Here is a tiny trained network, its code and every weight. The questions are about switching its units off for an input and a target symbol, where a switched-off unit gives its printed mean instead of its output.

import numpy as np


def w(rows, s, z=0):
    codes = np.array(rows[::2]) - 128.0
    scale = np.full(codes.shape[1], s)
    scale[-1] = z or s
    return codes * scale


def norm(h):
    return h / np.sqrt((h * h).mean(-1, keepdims=True) + 1e-5)


def f(y):
    return y / 2 * (1 + np.tanh(0.7978845608 * (y + 0.044715 * y**3)))


def softmax(a):
    e = np.exp(a - a.max(-1, keepdims=True))
    return e / e.sum(-1, keepdims=True)


def log_softmax(a):
    a = a - a.max(-1, keepdims=True)
    return a - np.log(np.exp(a).sum(-1, keepdims=True))


def net(x, mask):
    ids = ['ΔΠΣβεζημξτφψω'.index(c) for c in x.split()]
    T = len(ids)
    res = E[ids] + P[:T]
    u = 0
    for l in range(2):
        r = norm(res)
        for j in range(2):
            rows = slice(2 * j, 2 * j + 2)
            q, k, v = (r @ M[l][rows].T for M in (Q, K, V))
            z = softmax(np.where(np.tri(T) > 0, q @ k.T / 2**0.5, -1e9)) @ v
            o = O[l][rows]
            res = res + np.where(mask[u + j], z, o[:, -1]) @ o[:, :-1]
        u += 2
        y = f(norm(res) @ A[l][:, :-1].T + A[l][:, -1])
        res = res + np.where(mask[u : u + 16], y, B[l][:, -1]) @ B[l][:, :-1]
        u += 16
    return log_softmax(norm(res)[-1] @ U[:, :-1].T + U[:, -1])


Q, K, V, O, A, B = {}, {}, {}, {}, {}, {}
E = w([
[128,208,71,177,112,130,138,184,170],'Δ',
[109,194,149,143,108,186,86,202,122],'Π',
[137,201,67,175,103,123,130,200,176],'Σ',
[100,186,96,59,138,88,155,128,112],'β',
[179,228,118,160,113,135,156,65,113],'ε',
[66,198,143,114,108,97,198,143,105],'ζ',
[149,109,131,20,102,121,134,170,99],'η',
[237,165,111,140,89,139,193,101,117],'μ',
[202,164,195,131,194,172,142,132,32],'ξ',
[122,144,160,129,92,117,248,167,94],'τ',
[116,133,152,146,126,55,213,104,82],'φ',
[112,76,86,170,109,58,128,183,101],'ψ',
[149,138,144,143,150,127,144,100,213],'ω',
],0.013)
P = w([
[246,239,235,85,69,2,59,237,162],'0',
[201,213,192,52,97,29,99,225,173],'1',
[166,177,176,52,133,46,126,214,173],'2',
[136,154,162,50,142,70,139,191,169],'3',
[114,136,145,62,155,100,150,174,158],'4',
[106,115,132,68,153,119,162,161,142],'5',
[95,99,116,79,149,137,166,146,127],'6',
[88,80,96,83,146,158,173,131,109],'7',
[84,67,80,94,139,173,175,114,97],'8',
[75,53,64,99,133,192,181,95,87],'9',
[59,41,45,117,125,213,184,80,70],'10',
[51,24,32,116,144,227,179,60,78],'11',
[33,6,19,125,141,248,183,38,74],'12',
],0.0055)
Q[0] = w([
[114,125,72,59,123,133,46,139,134],'L0H1',
[165,115,236,255,118,167,26,118,134],'L0H1',
[98,145,85,150,163,253,114,105,58],'L0H2',
[28,90,73,4,120,47,237,153,21],'L0H2',
],0.0083)
K[0] = w([
[23,160,160,160,64,145,104,153,127],'L0H1',
[203,198,198,100,163,113,47,179,129],'L0H1',
[131,170,99,123,103,162,144,159,10],'L0H2',
[86,2,89,140,145,216,173,48,120],'L0H2',
],0.0077)
V[0] = w([
[137,194,135,128,229,174,90,125,89],'L0H1',
[27,165,223,165,50,182,32,152,13],'L0H1',
[86,174,72,35,164,255,116,130,210],'L0H2',
[22,140,105,216,191,128,117,41,250],'L0H2',
],0.0042)
O[0] = w([
[61,134,114,147,128,122,121,77,120,90],'L0H1',
[60,103,254,213,180,86,146,154,127,85],'L0H1',
[111,120,171,172,50,155,107,115,78,90],'L0H2',
[182,158,114,124,79,76,111,168,43,1],'L0H2',
],0.0078,0.0045)
A[0] = w([
[129,172,125,118,67,121,191,124,114,104],'L0N1',
[191,169,107,80,139,178,93,50,191,140],'L0N2',
[233,141,193,126,75,108,131,162,36,244],'L0N3',
[101,127,137,168,70,114,77,129,24,34],'L0N4',
[110,66,223,132,148,73,154,135,123,146],'L0N5',
[168,32,149,134,112,135,188,153,138,215],'L0N6',
[114,172,116,71,103,3,145,124,25,250],'L0N7',
[132,187,120,124,101,63,186,94,136,74],'L0N8',
[70,143,179,169,76,103,122,155,105,110],'L0N9',
[98,122,95,92,134,13,80,171,79,38],'L0N10',
[73,64,185,151,147,111,142,43,209,82],'L0N11',
[106,163,94,138,156,190,99,189,122,129],'L0N12',
[119,118,138,85,48,178,47,152,182,168],'L0N13',
[99,187,87,169,82,180,93,105,209,143],'L0N14',
[104,111,111,106,116,146,182,118,100,233],'L0N15',
[212,114,145,157,179,144,29,179,118,179],'L0N16',
],0.0063,0.0017)
B[0] = w([
[128,107,104,60,153,114,43,111,126,204],'L0N1',
[97,145,209,255,92,126,111,58,87,223],'L0N2',
[183,186,181,133,137,208,185,204,125,142],'L0N3',
[147,63,140,99,187,62,136,94,77,119],'L0N4',
[76,163,29,98,62,140,120,66,151,150],'L0N5',
[101,233,96,77,83,52,132,101,63,179],'L0N6',
[152,66,189,115,66,159,14,142,157,253],'L0N7',
[106,43,151,63,129,137,57,112,130,208],'L0N8',
[134,56,119,40,135,159,90,151,142,145],'L0N9',
[130,133,234,160,50,173,206,188,140,157],'L0N10',
[185,147,75,195,63,159,31,120,126,132],'L0N11',
[185,175,159,62,68,72,106,195,173,190],'L0N12',
[102,188,57,144,182,119,63,117,187,163],'L0N13',
[203,196,42,152,138,160,106,198,211,212],'L0N14',
[132,111,142,84,131,82,22,88,130,237],'L0N15',
[139,230,161,70,122,166,204,113,123,126],'L0N16',
],0.0044,0.0038)
Q[1] = w([
[161,87,106,149,213,84,179,178,159],'L1H1',
[91,120,92,10,135,81,147,101,133],'L1H1',
[76,110,84,50,114,100,164,116,156],'L1H2',
[150,137,124,179,134,150,146,205,164],'L1H2',
],0.012)
K[1] = w([
[150,148,137,172,143,45,124,190,205],'L1H1',
[124,34,70,137,128,119,164,132,2],'L1H1',
[109,38,82,146,94,102,155,110,72],'L1H2',
[125,158,126,103,148,125,120,214,213],'L1H2',
],0.0091)
V[1] = w([
[112,148,26,138,12,90,214,213,160],'L1H1',
[144,61,183,80,171,130,200,50,1],'L1H1',
[227,92,171,193,135,125,94,53,138],'L1H2',
[199,201,206,94,189,223,251,107,110],'L1H2',
],0.0045)
O[1] = w([
[207,4,77,116,160,144,142,156,115,207],'L1H1',
[123,159,200,139,102,123,140,179,254,34],'L1H1',
[94,112,71,60,130,60,140,140,104,2],'L1H2',
[71,100,96,170,44,191,121,177,134,134],'L1H2',
],0.0074,0.0036)
A[1] = w([
[102,151,32,125,103,178,141,126,140,108],'L1N1',
[176,44,145,111,195,109,157,81,48,92],'L1N2',
[73,154,120,136,217,147,111,73,135,83],'L1N3',
[172,151,8,142,100,71,148,46,123,27],'L1N4',
[151,192,106,139,140,154,92,183,167,100],'L1N5',
[254,213,148,207,179,162,146,142,105,199],'L1N6',
[86,209,135,169,107,102,175,86,142,115],'L1N7',
[39,143,146,129,106,126,75,116,116,133],'L1N8',
[74,69,139,156,154,154,158,186,162,176],'L1N9',
[149,91,141,137,89,134,139,158,227,56],'L1N10',
[149,102,120,97,182,128,55,108,110,141],'L1N11',
[38,122,145,198,140,159,92,125,71,1],'L1N12',
[144,147,131,113,106,67,197,149,134,101],'L1N13',
[108,161,124,121,150,30,185,87,201,54],'L1N14',
[119,139,100,73,59,109,158,145,99,78],'L1N15',
[150,206,109,117,125,108,114,162,88,219],'L1N16',
],0.0092,0.0037)
B[1] = w([
[128,132,166,121,163,98,177,163,84,220],'L1N1',
[207,179,164,168,158,161,111,154,213,185],'L1N2',
[158,85,148,69,72,186,113,154,82,160],'L1N3',
[77,126,85,78,133,160,183,231,75,207],'L1N4',
[149,104,184,103,113,150,149,67,114,204],'L1N5',
[91,230,216,145,111,203,118,62,213,254],'L1N6',
[195,131,138,144,156,197,123,126,134,147],'L1N7',
[172,142,93,185,168,113,197,165,106,191],'L1N8',
[182,147,104,150,126,108,138,82,113,180],'L1N9',
[101,73,139,207,69,115,150,91,104,165],'L1N10',
[128,119,116,175,121,102,196,131,112,189],'L1N11',
[102,55,36,47,114,1,126,165,134,152],'L1N12',
[86,133,136,49,176,142,81,103,127,144],'L1N13',
[70,90,75,70,135,174,73,107,134,151],'L1N14',
[139,153,132,190,130,149,40,132,156,151],'L1N15',
[125,67,111,135,106,184,117,62,136,197],'L1N16',
],0.0081,0.0059)
U = w([
[125,122,130,130,129,112,86,132,106,75],'Δ',
[133,122,130,127,140,108,99,116,102,47],'Π',
[127,111,132,122,132,110,92,130,100,76],'Σ',
[205,174,120,84,127,46,119,13,54,99],'β',
[125,200,61,146,88,51,68,108,106,173],'ε',
[89,161,240,90,139,34,147,186,90,145],'ζ',
[162,95,95,21,122,203,224,151,31,11],'η',
[70,119,2,149,129,92,126,235,65,254],'μ',
[101,227,172,152,126,216,100,87,167,163],'ξ',
[117,39,130,181,40,96,175,79,146,118],'τ',
[52,81,91,40,135,100,65,93,193,168],'φ',
[239,90,111,116,201,94,112,165,184,145],'ψ',
[179,97,168,99,24,131,10,219,94,135],'ω',
],0.0081,0.0046)

Each question gives the input, a string of symbols that net reads in full, and the target symbol t.
The units are the heads (2 rows each of Q, K, V and O) and the neurons (one row each of A and B). Each row of codes is followed by its name. A weight is (code - 128) times the scale printed after its matrix; where a second scale follows, it is the last column's (O, A, B and U).
mask holds one flag per unit, layer by layer, with each layer's heads first. A switched-off unit (its flag False) gives its mean, the last column of its rows in O or B, instead of its output. The means were averaged over made-up inputs and are rounded, as every weight is.
A unit's drop is (log p(t) with every unit on - log p(t) with that unit switched off) / (log p(t) with every unit on - log p(t) with every unit switched off).
The circuit of an input: a set's keep is (log p(t) with only the set's units on - log p(t) with every unit switched off) / (log p(t) with every unit on - log p(t) with every unit switched off). Starting from the 12 units with the biggest drops (on a tie, the unit counted first), units are removed one at a time, each time the one whose removal leaves the highest keep (on an exact tie, the one counted first), for as long as the keep stays at least 0.8.
units of the circuit, in order: the units of the circuit, biggest drop first
k most important neurons: the k neurons with the biggest drops, biggest first
top k neurons in layer l: the k neurons of layer l with the biggest drops, biggest first
which heads matter: for each layer, one digit per head in row order, 1 if its drop is at least 0.15 and else 0, layers parted by /
input Σ ζ β β Σ β τ μ μ β β, target μ: units of the circuit, in order => L1N6, L1H2, L1N5
input Π Π Σ Σ ψ Π Σ φ Δ η, target φ: which heads matter => 00 / 11
input Δ ξ η ψ μ ψ β ψ, target ψ: which heads matter => 00 / 00
input Δ φ ω τ β Σ β φ ζ φ Π μ, target ξ: which heads matter => 00 / 10
input ω ζ ζ ω ψ ψ Π ζ φ ψ Π, target η: top 2 neurons in layer 0 => L0N2, L0N12
input ξ β β ξ Σ η Π ζ Π β, target ζ: which heads matter => 11 / 10
input β μ ζ τ Π Π Π Σ β ψ Σ φ, target ψ: 2 most important neurons => L1N2, L0N2
input β ψ ζ φ, target ψ: which heads matter => 01 / 10
input β τ Π β β ψ β Π Σ ξ Σ Π, target μ: which heads matter => 11 / 10
input ω Σ Π ζ ψ Π φ β ε ψ Π, target μ: which heads matter => 11 / 00
input β β ψ τ ξ ω τ τ, target ω: which heads matter => 11 / 00
input Δ μ φ ζ ω φ ε Δ ψ τ Σ Π ω, target η: most important neuron => L1N4
input ξ β Π η τ τ Π, target η: top 3 neurons in layer 0 => L0N14, L0N12, L0N2
input Π β φ μ Π ε Π ε μ β Σ Σ, target η: units of the circuit, in order => L1N1
input ψ ζ τ ξ φ, target φ: 2 most important neurons => L1N14, L0N14
input Π Δ β ζ β ζ ε Σ β, target ε: which heads matter => 01 / 10
input Π μ ζ β, target μ: which heads matter => 01 / 01
input ζ ε ω Π ψ, target ω: top 2 neurons in layer 0 => L0N7, L0N10
input β Π η Δ Π Σ Σ ξ ε ζ ε Δ, target η: top 2 neurons in layer 1 => L1N4, L1N1
input β η ψ Π τ φ ζ τ, target φ: which heads matter => 00 / 10
input φ ε ζ Δ Π Δ ε β, target ε: which heads matter => 11 / 10
input ζ ξ ψ ζ Σ β φ, target φ: which heads matter => 00 / 10
input Π Π Π ζ ψ ε β ξ Π β Π β, target β: which heads matter => 01 / 11
input η φ Δ ε φ Δ β β β, target β: which heads matter => 11 / 11
input Σ β β β Σ β ξ η β, target ξ: top 2 neurons in layer 0 => L0N14, L0N13
input ε ψ ψ ε, target η: top 2 neurons in layer 0 => L0N2, L0N8
input Δ ψ Π μ, target ξ: 2 most important neurons => L1N6, L0N2
input ε Π ξ, target ξ: 2 most important neurons => L1N6, L0N3
input ζ β φ η β Π ζ ε β, target ζ: 2 most important neurons => L0N14, L1N8
